Below are the code and all the weights of a small trained network. Each question names an input and a class and asks about switching units off, where a switched-off unit gives its printed mean instead of its output.

import numpy as np


def w(rows, s, z=0):
    codes = np.array(rows[::2]) - 128.0
    scale = np.full(codes.shape[1], s)
    scale[-1] = z or s
    return codes * scale


def f(y):
    return y / 2 * (1 + np.tanh(0.7978845608 * (y + 0.044715 * y**3)))


def log_softmax(a):
    a = a - a.max(-1, keepdims=True)
    return a - np.log(np.exp(a).sum(-1, keepdims=True))


def net(x, mask):
    res = np.array(x, float).reshape(1, 5) / 4 @ E
    y = f(res @ A[0][:, :-1].T + A[0][:, -1])
    res = res + np.where(mask, y, B[0][:, -1]) @ B[0][:, :-1]
    return log_softmax(res[-1] @ U[:, :-1].T + U[:, -1])


A, B = {}, {}
E = w([
[75,213,123,124,206,9,79],'x0',
[135,43,132,161,164,101,103],'x1',
[82,103,13,172,70,120,51],'x2',
[164,138,199,189,97,126,65],'x3',
[254,134,142,46,153,162,69],'x4',
],0.0064)
A[0] = w([
[184,176,172,107,153,128,52,78],'neuron 0',
[122,89,222,246,61,142,130,177],'neuron 1',
[193,35,159,128,203,112,74,74],'neuron 2',
[157,100,69,41,143,159,166,252],'neuron 3',
[78,49,47,193,117,113,158,225],'neuron 4',
[95,106,161,118,238,36,152,218],'neuron 5',
],0.013,0.0035)
B[0] = w([
[171,177,215,96,100,67,100,199],'neuron 0',
[118,167,137,154,161,251,176,245],'neuron 1',
[61,158,57,166,114,105,88,207],'neuron 2',
[188,109,69,111,128,224,175,208],'neuron 3',
[51,192,68,152,65,129,136,234],'neuron 4',
[172,141,140,150,254,140,166,255],'neuron 5',
],0.016,0.0091)
U = w([
[154,137,181,83,72,64,95,45],'0',
[75,2,164,138,107,79,140,47],'1',
[42,128,51,183,57,170,146,165],'2',
[159,142,201,128,194,180,253,159],'3',
[47,174,66,188,150,18,90,255],'4',
[201,46,121,95,82,171,109,45],'5',
[148,149,182,158,170,84,84,72],'6',
],0.0075,0.0047)

Each question gives the input, the list of numbers given to net, and the class t.
The units are the neurons (one row each of A and B). Each row of codes is followed by its name. A weight is (code - 128) times the scale printed after its matrix; where a second scale follows, it is the last column's (A, B and U).
mask holds one flag per neuron, in row order. A switched-off neuron (its flag False) gives its mean, the last column of its row in B, instead of its output. The means were averaged over made-up inputs and are rounded, as every weight is.
A unit's drop is (log p(t) with every unit on - log p(t) with that unit switched off) / (log p(t) with every unit on - log p(t) with every unit switched off).
The circuit of an input: a set's keep is (log p(t) with only the set's units on - log p(t) with every unit switched off) / (log p(t) with every unit on - log p(t) with every unit switched off). Starting from all 6 units, units are removed one at a time, each time the one whose removal leaves the highest keep (on an exact tie, the one counted first), for as long as the keep stays at least 0.8.
circuit, biggest first: the units of the circuit, biggest drop first
unit that matters most: the unit with the biggest drop
k most important neurons: the k neurons with the biggest drops, biggest first
drop of u: that unit's drop, to one decimal
input [-7,8,-8,8,8], class 2: 2 most important neurons -> [neuron 2; neuron 1]
input [1,7,2,5,1], class 4: unit that matters most -> neuron 3
input [2,2,2,0,-2], class 4: 2 most important neurons -> [neuron 3; neuron 1]
input [-4,-6,2,-5,5], class 5: circuit, biggest first -> [neuron 5; neuron 1; neuron 4]
input [7,-2,3,0,5], class 6: 3 most important neurons -> [neuron 1; neuron 4; neuron 0]
input [8,-6,-5,7,3], class 6: circuit, biggest first -> [neuron 0; neuron 1; neuron 5]
input [8,-1,6,-2,5], class 6: 2 most important neurons -> [neuron 4; neuron 1]
input [-5,-8,6,3,7], class 5: 3 most important neurons -> [neuron 5; neuron 1; neuron 3]
input [7,-7,-2,7,1], class 6: 3 most important neurons -> [neuron 1; neuron 0; neuron 3]
input [3,-7,-2,-4,-8], class 4: 2 most important neurons -> [neuron 1; neuron 3]
input [4,5,-8,6,3], class 6: circuit, biggest first -> [neuron 2; neuron 0; neuron 4]
input [3,3,1,-1,7], class 6: 2 most important neurons -> [neuron 4; neuron 0]
input [-3,0,1,0,7], class 5: 4 most important neurons -> [neuron 3; neuron 4; neuron 5; neuron 1]
input [-7,7,-1,7,0], class 2: 2 most important neurons -> [neuron 2; neuron 5]
input [-1,7,1,4,6], class 4: circuit, biggest first -> [neuron 2]
input [5,5,-4,7,2], class 6: 2 most important neurons -> [neuron 2; neuron 0]
input [-6,8,3,-4,8], class 2: 2 most important neurons -> [neuron 2; neuron 3]
input [-2,-8,7,7,6], class 0: drop of neuron 5 -> 0.2
input [-4,3,-5,1,4], class 5: drop of neuron 3 -> 0.2
input [2,-4,3,8,-2], class 3: circuit, biggest first -> [neuron 2]
input [0,6,2,-3,3], class 2: drop of neuron 3 -> 0.5
